Here are made-up things, facts about them, and rows of numbers that follow some of those facts. Name the thing behind each unnamed row.

Some facts about the things:
τ: refers to; μ: points at
k777 τ [k321,k563,k750,k174,k633,k676]
k241 τ [k866,k85,k539,k370,k126]
k188 τ [k113,k98]
k54 τ [k660,k922]
k968 τ [k421,k537,k369]
k944 τ [k708]
k178 τ [k467,k129,k72]
k778 τ [k306,k127,k369]
k783 τ [k467,k866,k800,k293]
k549 τ [k511,k72]
k609 τ [k467,k750,k928]
k940 τ [k537,k770,k694]
k171 τ [k734,k538]
k282 τ [k729,k922,k30,k676]
k845 τ [k535,k356,k928]
k270 τ [k395,k625,k324,k487,k537,k735,k274,k37,k218]
k615 τ [k960,k925]
k915 τ [k321,k608]
k680 τ [k91,k735,k76,k866,k85,k347,k711]
k630 τ [k633,k460,k906,k930]
k280 τ [k660,k202,k662,k855,k930]
k478 τ [k432,k384,k859]
k390 τ [k151,k922,k154,k576,k633,k676]
k115 τ [k975]
k12 τ [k885,k919,k859]
k163 τ [k537,k216,k370]
k934 τ [k919,k842]
k819 τ [k248,k608,k975,k708,k933]
k534 τ [k960,k800,k859,k930]
k144 τ [k76,k511]
k688 τ [k954]
k379 τ [k734]
k271 τ [k535,k730]
k777 μ [k293]
k321 μ [k534]
k174 μ [k188]
k395 μ [k608]
k933 μ [k662]
k676 μ [k487,k517]
k968 μ [k819]
k415 μ [k421,k707]
k460 μ [k683]
k770 μ [k129]
k990 μ [k866]
k320 μ [k930]
k717 μ [k72]
k778 μ [k72]
k814 μ [k717]
k609 μ [k847,k754]
k218 μ [k537,k572]
k975 μ [k460]
k576 μ [k769,k127,k37]
k94 μ [k866]
k845 μ [k684]
k745 μ [k467,k356]
k581 μ [k280]
k511 μ [k930]
k113 μ [k804]
k535 μ [k631]
k925 μ [k144]
k737 μ [k944]
k915 μ [k641]
k487 μ [k517]
k600 μ [k922,k572]
k680 μ [k154]
k537 μ [k922,k572]
k72 μ [k711]
k769 μ [k127]
k219 μ [k293]
k930 μ [k163]
k662 μ [k783]
k994 μ [k369]
k919 μ [k127,k576]
k520 μ [k321]
k390 μ [k538]
k76 μ [k968]
k538 μ [k729,k517]
k163 μ [k178]
k67 μ [k633]
k608 μ [k994]
k688 μ [k980]

Some things and their rows:
[  0   7   7   2   1   4 -10  -4  -4   2   5  -1  14  -3  -1  -2  -2   3
   0  -1  -5  -2  -9   4 -10  -5   0   5] -> k684
[-10  -7  -3   0   0   1 -15   9  -5   3  -7   0   5   1  -5  11   2  11
  -4  -2  -2 -11  -5   2  14  -6   7  -3] -> k94
[  0   3  -3   4  -8   7  -7   0  -4   1   2  -5  17   3 -13   6  -1   6
   2  11   2  -4  -9   8  -7   5   3  -5] -> k347
[ -1   3   9  -1  -4   0 -13  -5  -4   4  -1  -4   3  -2  -1   6   3   4
   3  -6  -3  -7  -9   4   9  -4   1   7] -> k171
[ -6   1  -1  -2  -4   4 -10   0  -8   4  -3  -1   9  -1  -3   6   7  10
  -7  -7  -2 -11 -13   6  -3   4   7   9] -> k734
[ -3   3  -1   1   0   0 -11   1  -5   3  -1  -1   9  -1  -2   3   4   5
  -2  -2  -2  -6  -9   3   2  -4   3   1] -> k977
[  6  -3 -22  -4   5  17  -2 -48  -1  -6   4  -7   2  -8  -6   9  27 -12
   3  -2   7  16 -18  -3  -7  -3  -1  28] -> k994
[ 10  -4 -42   6   6  24   4 -47  -3  -8  11   1  -9 -11  -5   6  28  -7
   7   7   9  13 -18  -5 -19   9  -8  15] -> k608
[ -5   2  -3  -1  -1   2 -10   2  -7   3  -3  -1  10  -1  -3   5   5   8
  -6  -5  -2  -8 -13   4  -1  -1   6   4] -> k98
[ -5 -11   3  11   9   0 -16   5   3   1   3  -2  -1  -1   0  10   3   5
  17   5   1 -13   7   0  15 -11  -7 -11] -> k777
[  0   4  -4   3  -5   5 -10   3  -5   2   0  -2  21   4 -15   3  -2   5
  -3  11   2  -3  -9   7  -9   0   7  -8] -> k370
[ -3   2  -1   1  -1   0 -11   0  -5   3  -1  -2   8  -1  -3   3   3   5
  -2  -3  -3  -5  -8   3   2  -5   2   2] -> k604
[ -6   2  -2   7  11   0 -13  11   2   0  -4  -5  11  -1   2   1  -4   2
   7   0  -1  -2 -26   1   3 -11  -5   3] -> k271
[-14  -5 -11   4   5 -38 -15 -16  -8   6  11  -3  16   7   5   9  -2  15
 -12 -20  15 -23 -70   5  11  -3  16  -5] -> k814
[ 14 -16  -9   1  -7  10  16  20  -7   2 -35  -3 -22   6   4   0  14 -21
   5  18   5 -12  16   5  13  -8  24 -14] -> k600
[-12  -6  -3   0   0   1 -15   8  -4   3  -7  -1   7   0  -5  11   1  11
  -5  -2  -3 -11  -6   3  13  -7   7  -5] -> k219
[  4   5  14   7  -1   3  -9  -2   4  -1  13  -8  20  -2  -4   0 -10  -3
  17  10  -4   5   2   5  -8  -9 -11  -8] -> k783

Name these rows:
No name comes twice in this set of rows, the named rows included.
[  6   5   9   5  -8  -1 -12  -3   1   1   5  -8  11   2 -10   4  -5  -3
  13  11   0   1  -2   4   6  -6  -4  -8]  k241
[  6   2  19   6   5  -4  -9 -11   2   2  16  -5  16  -3   2  -2   7  -5
  16   2  -4  -1  23   2  -7 -13  -7  -5]  k280
[ -9   0  -2   7   8 -45 -23 -18  -4   7  13  -4  21  10  -2   3 -12   5
 -10 -15  16 -17 -64   1  17 -18  20 -13]  k778
[ -9  -3 -51  -5 -10 -23  -1  12 -18  -1   2 -18  -4  15   3  -4  50  15
 -13 -12   2   1  15  -6   6 -12   5 -34]  k919
[  4  -4   9   7   7  -6  -9  -4   2   1   9  -4  11  -2   2   3  12  -1
  14   1  -1  -6  16   1   2 -10  -5  -9]  k630
[  6   9  12   5  -7   8 -10  -4   1   0   9  -8  14  -2  -7   1  -9   0
  13  10  -2   1  -8   7  -8   0  -9   2]  k144
[ -4  -5 -12   3   2  -4   2   2  -7  -1   5  -2  26   1  -3   3  12   4
  -7  -4  -4   2  11   2 -11  -5   4 -17]  k859
[  0   6  13   4   1  -1 -22   5   0   4   2  -2  16   1 -14   1 -12  -4
   2  10  -3  -1   7   1   5 -20   5  -9]  k968
[  9   9  -3   9  -3   6  -8  -6  -4   0  15   5  -4  -8   2  -4  -5   1
  10   7  -6   0  -8   0 -11   1 -12  -9]  k944
[ -7  -3 -11  10   9   8  -7   7  -2  -1   1  -1  13   0   0   2   6   9
   5   7   3 -10 -14   4 -13   2  -2  -2]  k750
[ -2  13 -30  -5 -11 -13 -11   3 -15   1   6 -17 -12  10   5 -13  37  11
  -4  -7   2  -3  -3  -3  -3  -9  -4 -10]  k769
[ -6  -7   0   6   8   5  -8   1  -2   1   7   0  19   0  -2   5   9   9
   2   3  -1 -11  15   4 -10  -5   0  -8]  k460

Now the same things, written a new way:
Named rows:
[  6  -4   2 -11   3   3  -1  -9  -4  -5  -6   0 -16  -8  -8   3  -1  -7
  -2  -1 -20   3   5   6   7 -18  -4  -8  -8 -20  -6  -2  35 -21   5 -11
 -31  16  -9  -4   3   2   3   5  11  25  -6  14   7  14   4  -5] -> k370
[  2 -18   3  -2   8   7  -4  -2  12 -42  -7   4 -23 -10   2 -11  -8   4
  -4  17 -10 -11   5   2 -11 -27  -4  -3  -5   3  -4  -7  24 -24  12 -37
 -36  15 -19  -1  30  -8  -3  12   4  28  -7   5  13  13   3   3] -> k922
[  3  -7   0 -13 -15  -4   6 -25  10 -34  -9  11 -24 -35 -13 -20  -4 -17
   5   6  -6  17   4 -26   6   3   7 -18   3   1  -4  -3   0 -10  10  -3
 -30  19 -10  32  -9  13   2  25 -27  25  -5  -4  16  14   4   2] -> k915
[  5  -4   1 -12   6  -1   0  -6  -2  -3  -5   6 -20  -7  -6   0  -2  -7
  -4   3 -11   0   5   4   3 -15  -2 -10  -7 -16  -2  -4  34 -21   8 -14
 -29  16 -11  -3   0   4   2   4  10  27  -8  11   6  10   2  -4] -> k754
[  3  -7   0 -10 -10  -2  -1 -15  -1  -8  -8  11 -29 -19 -11  -3   0  -1
   5  -2  13  21   0 -10   0   8  -6 -12  -4  -2 -20   8  18 -21  20   2
 -35  13 -13   9  16   9   9   6 -18  28  -5   3  18  17   4  -7] -> k737
[  3  -6  -1 -11   8  -2   1  -1  -4  -3  -5   7 -23  -7  -8   1  -3  -7
  -3   1 -13  -1   5   5   2 -16  -2  -8  -8 -17   2  -2  32 -18   7 -21
 -30  14 -11  -2   0   5   3   3   7  27  -6  10   4   8   1  -5] -> k432
[  4   0   4  -9  -7  -1  -5 -15 -10  -7 -10  10 -39 -25 -11  -9   2  -9
   5  -7   8  22   5 -12   4   7  -7  -9  -5   0 -30  12  31 -21  23  22
 -41  12  -6  10  20  10  15  14 -16  28 -13   3  11  10   3  -5] -> k814
[  5  -5   1 -12   6   0   0  -7  -2  -3  -5   5 -20  -8  -6  -1  -2  -8
  -4   2 -12  -1   5   4   3 -15  -2 -10  -7 -15  -1  -4  34 -21   7 -16
 -30  16 -11  -1   0   4   2   4  10  26  -9  11   5  10   2  -3] -> k954
[  8   3  -3 -19  -4 -11   7  -4  -2  -8  -7   5  -1  -8   1  14   4  -7
   0  13 -23  -2   6  -7   9 -14  -7 -17   3 -27  10  -6  22  -8  -7  -7
 -12  17 -19  18 -19  15  -1  19   1  24   3  12  -8   5   2   7] -> k783
[  7   0   0 -15  -7   3   3 -17  -3 -31 -10 -13  -6 -15 -10  -6  -1 -12
   3   1 -46   3   7  -1  12 -25   0  -9  -7 -29   8  -4  23  -9  -9  -8
 -29  20  -3  10  -8   1   1  26   8  18   3  15   8  18  10   3] -> k940
[  5  -5   5  -9 -22 -15  -2 -14   5  13  -9  -2 -25 -33 -13  -2  -3   7
   2  -5  25  36  -1   8  -2  -6 -10 -17  -6   7 -28  -4  -3 -17  10  27
 -55  14  -5  -2 -11  10   7   7 -39  26  -1   8  29  11   5 -10] -> k320
[  2  -5  -5 -15   4  -6   7   1   0 -20  -6   3 -18 -16  -9  -4  -3 -14
   2   4 -34  -5   6  -6   5 -20   4 -11  -5 -21  21  -5  16  -5  -8 -29
 -25  16 -10  15 -14  10   0  22  -1  23   3   9  -1   2   1   3] -> k934
[ -5 -22 -15 -17 -32   3 -22   6  11 -23  -8 -16 -21   5 -20  11  23 -25
   5  -8  -1  -8  -3  -7  -5   7  -8  -6  -5  11 -27  35  34 -33   2 -28
 -44  15 -14  29  18   9   6   6 -31  32  -1   0  -5   3   5  -1] -> k487
[  4  -3   0 -10  -9  -1   0 -20  -3  -6  -7  14 -27 -14 -14  -1   1   2
   5   3  14  24  -1 -12   2  14  -4 -11  -6  -4 -18   9  10 -20  23   3
 -25  14 -16  12  16  10  11   6 -15  28  -5   1  23  17   5  -8] -> k94
[  4  -1  -2 -16  -1  -4   5  -9   4 -21  -7   1 -12 -16  -5  -7  -1 -13
   0   9 -29  -5   5  -7   6 -18   3 -15  -3 -20  13  -9  20  -9  -6 -17
 -24  19 -12  15 -14   7  -1  23   3  22  -3   9   4   6   2   5] -> k188
[  2  -5  -5 -15 -19   5   1 -13   8 -15 -10   2 -11 -32  -7  -1   3  -7
  14  -1 -14  18   0 -23  11   1  -5 -18   3  -7 -15   1   1 -10  -1   0
 -33  17 -17  23  13  10   7  27 -26  24   4   6  17   9   1   1] -> k680
[  5  -5   1 -12   6   0   0  -6  -2  -3  -5   6 -20  -8  -6   1  -2  -7
  -4   2 -12  -1   5   4   3 -15  -2 -10  -7 -16  -2  -4  35 -21   8 -16
 -30  16 -11  -2   1   4   2   4  10  27  -9  11   6  10   2  -4] -> k977

Which thing is each row?
No name comes twice in this set of rows, the named rows included.
[  2  -6  -2 -10   8  -5   2   3  -5  -2  -5   8 -26  -6  -9   4  -4  -6
  -2   1 -14  -3   6   4   1 -16  -2  -7  -9 -18   5   0  31 -17   6 -23
 -29  13 -11  -2   0   7   3   3   5  28  -2  10   2   6   2  -6]  k960
[  5  -1   7  -6 -30 -31  -1  -3   9  29 -10  -9 -28 -42 -17   0  -6  16
   0  -5  34  41  -2  21  -7 -19 -11 -17 -11  12 -29  -9 -25 -11   0  41
 -70  11  -1 -12 -31  11   6   8 -58  26   8   9  38   2   6 -15]  k930
[  0  -5  -6 -14   4 -10   8   7  -2 -18  -6   4 -21 -14 -11  -1  -4 -13
   3   4 -34  -7   7  -5   4 -21   4  -9  -6 -23  24  -2  14  -2  -8 -33
 -25  14 -10  14 -14  12   0  21  -4  24   7   9  -3  -1   1   1]  k478
[  2  -6  -3 -11 -11   9  -2 -15   3   4  -6  12 -21 -22 -11   2   2   0
  10  -1   7  23  -2 -16   9  11  -5 -14  -3  -2 -27   6   5 -22  17  -1
 -30  14 -20  10  27   8  11   8 -18  29  -5   3  26  13   0  -8]  k76
[  3  -4  -5 -18  -4  10   1   0  14  -1  -6   1   2 -25   4   5   2 -13
   5   6 -36  -6   3 -13  16 -22  -1 -22   5 -17  -3 -15  15 -12 -16 -20
 -26  19 -22  13   2   5  -1  24  -1  25  -2  12   6  -3  -5   6]  k549
[  8  13  13  -7  -1  -1 -11 -14 -27  -2 -15   8 -58 -38 -10 -20   7 -24
   4 -16  -1  24  13 -15  11   6  -9  -4  -7   2 -52  20  55 -21  28  64
 -52   9   8  12  29  13  26  28 -13  29 -30   1  -1  -2   2  -1]  k717
[  6  -1  -1 -15  -5   2   3 -14   0 -26  -9  -9  -6 -16  -9  -5  -1 -12
   3   2 -42   2   7  -2  11 -24   1 -10  -6 -25   8  -6  21  -9  -9 -12
 -29  19  -6  11  -6   2   0  25   6  19   1  14   7  14   8   3]  k270
[ 10  -1   4 -15   3 -14   2  -9  -8  -4  -7   7 -15   0   1   9   1  -5
 -10   7   3   1   7   8  -1 -10 -11 -13   0 -18  -1  -3  48 -21  12   1
 -24  16 -12   3 -16  12   0   1   9  26  -9  13  -9  14   4   1]  k928
[ 10   3   1 -19 -23 -23   6 -19  -1 -21 -12   8 -11 -17   3   7   7  -2
   1  12  17  16   4 -18  -1   9 -16 -22  12  -8  -8   3  24 -10   9  24
 -21  17 -18  31 -19  22   3  21 -27  23   2   5  -6  16   6   9]  k609
[  6   1   5 -11   9   2  -4  -4 -10   1  -8   4 -28 -15  -5  -3   0 -15
  -4  -3 -19  -1   9   3   8 -18  -3  -8  -8 -15 -14  -1  46 -21   8   5
 -37  14  -5  -2   7   4   7  11  11  27 -17  11  -1   3   1  -2]  k711
[ -1  -4   0 -10 -21  -6   0 -25  -2 -16 -10  14 -31 -24  -2  -3  -3  -1
   9 -13  19   8   2 -17  -8  14  -3 -14   1 -10 -19   2  39 -18  18  -4
 -45  13 -12   0  23   5   9   0 -14  27   4   6  21  23   4 -10]  k395
[  2  -2  -4 -15   2  -8   6   2   1 -19  -7   3 -17 -14  -8  -3  -3 -12
   1   6 -31  -7   6  -6   4 -20   3 -11  -5 -21  19  -5  18  -5  -8 -26
 -24  15 -11  14 -14  10   0  22  -1  23   3   9   0   2   2   3]  k615
[  0 -14  -8 -16  -8   2 -13   8   6 -13  -5 -10 -15   8 -11  10  12 -22
  -5   0 -19 -21   3   5  -1 -15  -3  -6  -7  -8  -6  13  45 -29  -3 -33
 -35  16 -13  11   0   5  -1   2   0  30  -6   8  -9   1   3   0]  k517
[  1   5  -1  -8 -26  -8  -7 -10  20 -45 -13   3 -27 -17  -8 -21   9  -5
   3  26   8  -9   0 -29  -9  -1   4 -13   0   6 -14   9   9 -17   2   1
 -31  17 -22  26  10   0   3  31 -24  26   2  -9  27   9  10   9]  k390
[  3  -7   2 -10 -24   0  -5  -8  14  28  -8  -2 -15 -42  -8   5  -1   6
   7  -8  15  34  -4   1   8  -9 -10 -22  -2   9 -40  -9 -12 -19   1  21
 -56  15 -13  -4   4   7   7   9 -42  28  -1   9  34   3  -2 -11]  k511

